Below are the code and all the weights of a small trained network. Each question names an input and a class and asks about switching units off, where a switched-off unit gives its printed mean instead of its output.

import numpy as np


def w(rows, s, z=0):
    codes = np.array(rows[::2]) - 128.0
    scale = np.full(codes.shape[1], s)
    scale[-1] = z or s
    return codes * scale


def norm(h):
    return h / np.sqrt((h * h).mean(-1, keepdims=True) + 1e-5)


def f(y):
    return np.maximum(y, 0)


def log_softmax(a):
    a = a - a.max(-1, keepdims=True)
    return a - np.log(np.exp(a).sum(-1, keepdims=True))


def net(x, mask):
    res = np.array(x, float).reshape(1, 3) / 4 @ E
    u = 0
    for l in range(3):
        y = f(norm(res) @ A[l][:, :-1].T + A[l][:, -1])
        res = res + np.where(mask[u : u + 9], y, B[l][:, -1]) @ B[l][:, :-1]
        u += 9
    return log_softmax(norm(res)[-1] @ U[:, :-1].T + U[:, -1])


A, B = {}, {}
E = w([
[71,108,112,165,81,166,242,184,142,161,105],'x0',
[79,149,164,170,254,136,115,184,24,155,148],'x1',
[177,151,159,163,96,72,145,204,63,124,78],'x2',
],0.0084)
A[0] = w([
[149,128,141,90,111,142,162,139,189,176,67,189],'0.n0',
[73,253,187,156,148,152,235,66,150,185,137,97],'0.n1',
[112,119,141,167,175,130,136,187,145,101,125,39],'0.n2',
[104,140,199,144,131,110,177,16,205,87,145,63],'0.n3',
[196,153,23,122,220,70,119,134,146,109,54,229],'0.n4',
[153,138,103,107,147,118,125,174,79,119,74,78],'0.n5',
[121,128,154,180,209,149,141,168,144,170,208,247],'0.n6',
[32,195,97,113,86,197,137,144,120,91,134,201],'0.n7',
[150,163,124,200,149,190,130,200,171,140,214,129],'0.n8',
],0.0059,0.0014)
B[0] = w([
[110,136,111,122,87,66,92,170,242,115,196,206],'0.n0',
[173,191,185,161,249,135,134,126,131,184,136,206],'0.n1',
[104,52,233,65,74,34,132,168,127,82,191,175],'0.n2',
[128,152,110,209,131,186,201,183,88,1,187,187],'0.n3',
[83,153,28,39,138,153,177,246,118,91,121,198],'0.n4',
[166,137,66,65,144,161,189,40,148,97,38,183],'0.n5',
[135,177,95,75,53,112,158,125,183,83,135,254],'0.n6',
[125,135,89,122,128,68,67,71,135,131,72,201],'0.n7',
[58,89,19,117,36,117,141,179,161,53,165,184],'0.n8',
],0.0061,0.0051)
A[1] = w([
[150,166,109,158,128,99,44,98,108,55,134,113],'1.n0',
[127,132,165,181,83,73,98,173,141,99,102,245],'1.n1',
[92,77,118,111,165,193,103,58,171,155,99,99],'1.n2',
[81,131,154,154,195,94,112,172,1,144,192,101],'1.n3',
[172,206,105,55,168,125,199,158,119,158,143,164],'1.n4',
[97,129,143,130,142,48,129,146,75,172,166,111],'1.n5',
[63,133,103,181,122,151,167,90,110,187,59,23],'1.n6',
[79,87,121,107,86,174,206,162,179,158,72,110],'1.n7',
[168,153,168,163,79,145,111,102,54,173,31,121],'1.n8',
],0.008,0.0012)
B[1] = w([
[138,172,156,136,162,77,105,186,144,162,45,214],'1.n0',
[120,56,53,153,138,254,88,31,150,140,188,214],'1.n1',
[36,127,44,160,158,134,223,103,48,195,75,169],'1.n2',
[143,162,126,78,41,157,153,77,168,143,166,226],'1.n3',
[123,97,104,218,145,170,89,101,181,117,165,246],'1.n4',
[168,86,114,56,64,83,155,158,166,101,140,178],'1.n5',
[66,169,229,86,144,138,77,78,139,206,66,157],'1.n6',
[194,154,227,113,198,85,93,198,62,110,92,254],'1.n7',
[51,42,65,112,144,175,123,53,13,124,65,151],'1.n8',
],0.0072,0.0067)
A[2] = w([
[143,90,178,88,250,102,75,164,166,75,143,164],'2.n0',
[118,107,235,159,101,97,134,237,160,199,105,162],'2.n1',
[181,140,157,198,195,59,52,125,109,159,103,1],'2.n2',
[220,48,90,111,61,96,90,96,2,104,45,196],'2.n3',
[80,177,121,55,177,118,194,126,64,154,221,200],'2.n4',
[146,118,201,156,171,68,215,122,142,182,120,149],'2.n5',
[89,74,42,144,190,226,117,114,130,105,124,200],'2.n6',
[105,95,93,172,211,120,162,69,193,139,188,222],'2.n7',
[153,158,90,73,175,71,50,84,118,190,73,118],'2.n8',
],0.0064,0.0014)
B[2] = w([
[93,141,239,197,67,120,104,113,147,171,125,226],'2.n0',
[99,203,130,75,174,25,86,58,149,129,112,240],'2.n1',
[154,188,164,72,99,79,66,132,117,161,118,169],'2.n2',
[49,109,119,143,177,183,190,116,93,124,178,253],'2.n3',
[226,69,2,123,58,150,175,114,190,43,114,239],'2.n4',
[121,156,153,73,142,84,34,58,104,181,89,184],'2.n5',
[78,114,163,176,128,153,131,159,69,154,120,251],'2.n6',
[185,89,165,110,141,118,109,138,40,137,122,228],'2.n7',
[83,143,197,90,171,34,208,114,147,171,79,212],'2.n8',
],0.0074,0.0052)
U = w([
[72,226,217,72,163,32,102,101,160,163,39,150],'0',
[206,111,51,63,15,140,166,129,196,59,165,158],'1',
[45,54,87,176,188,220,199,90,26,94,91,143],'2',
[117,117,206,238,85,151,15,213,101,126,163,126],'3',
[195,140,91,112,180,147,95,213,116,224,165,22],'4',
[194,187,104,100,159,214,94,206,114,221,126,18],'5',
[203,216,66,143,159,170,105,203,102,254,181,2],'6',
],0.012,0.01)

Each question gives the input, the list of numbers given to net, and the class t.
The units are the neurons (one row each of A and B). Each row of codes is followed by its name. A weight is (code - 128) times the scale printed after its matrix; where a second scale follows, it is the last column's (A, B and U).
mask holds one flag per neuron, layer by layer. A switched-off neuron (its flag False) gives its mean, the last column of its row in B, instead of its output. The means were averaged over made-up inputs and are rounded, as every weight is.
A unit's drop is (log p(t) with every unit on - log p(t) with that unit switched off) / (log p(t) with every unit on - log p(t) with every unit switched off).
The circuit of an input: a set's keep is (log p(t) with only the set's units on - log p(t) with every unit switched off) / (log p(t) with every unit on - log p(t) with every unit switched off). Starting from the 12 units with the biggest drops (on a tie, the unit counted first), units are removed one at a time, each time the one whose removal leaves the highest keep (on an exact tie, the one counted first), for as long as the keep stays at least 0.8.
units of the circuit, in order: the units of the circuit, biggest drop first
k most important neurons: the k neurons with the biggest drops, biggest first
top k neurons in layer l: the k neurons of layer l with the biggest drops, biggest first
drop of u: that unit's drop, to one decimal
input [-3,-3,-8], class 2: units of the circuit, in order => 1.n2
input [7,7,-3], class 0: units of the circuit, in order => 1.n1; 1.n6
input [-2,-5,-7], class 2: units of the circuit, in order => 1.n2; 0.n6
input [-6,7,-7], class 1: top 2 neurons in layer 2 => 2.n4; 2.n3
input [2,-6,-8], class 2: units of the circuit, in order => 1.n2; 0.n6
input [0,6,-6], class 1: units of the circuit, in order => 2.n4; 1.n3
input [-4,6,-6], class 1: 4 most important neurons => 2.n4; 1.n3; 0.n5; 1.n1
input [-7,8,5], class 1: 2 most important neurons => 1.n3; 1.n7
input [1,5,-5], class 1: 4 most important neurons => 2.n4; 0.n5; 0.n2; 1.n1
input [-5,6,-7], class 2: 4 most important neurons => 1.n2; 1.n7; 2.n6; 0.n2
input [-7,-7,-7], class 0: top 2 neurons in layer 2 => 2.n4; 2.n8
input [-7,-6,6], class 0: 2 most important neurons => 1.n0; 2.n8
input [0,1,0], class 3: 2 most important neurons => 1.n3; 1.n4
input [5,-3,2], class 0: units of the circuit, in order => 1.n7
input [1,1,-3], class 3: 2 most important neurons => 0.n3; 0.n6
input [7,-4,-8], class 2: 2 most important neurons => 1.n2; 1.n0
input [7,8,-7], class 1: 4 most important neurons => 2.n4; 1.n3; 0.n2; 1.n0
input [0,5,-5], class 1: top 2 neurons in layer 0 => 0.n5; 0.n2
input [-1,3,-1], class 3: 3 most important neurons => 0.n6; 1.n4; 1.n3
input [-2,4,7], class 2: most important neuron => 0.n5
input [4,3,3], class 0: 4 most important neurons => 0.n5; 1.n7; 2.n1; 0.n0
input [4,8,7], class 1: 2 most important neurons => 1.n3; 0.n2
input [0,-1,2], class 3: top 2 neurons in layer 1 => 1.n0; 1.n4
input [0,1,2], class 3: drop of 1.n0 => 0.4
input [-3,-4,5], class 2: drop of 2.n4 => 0.1
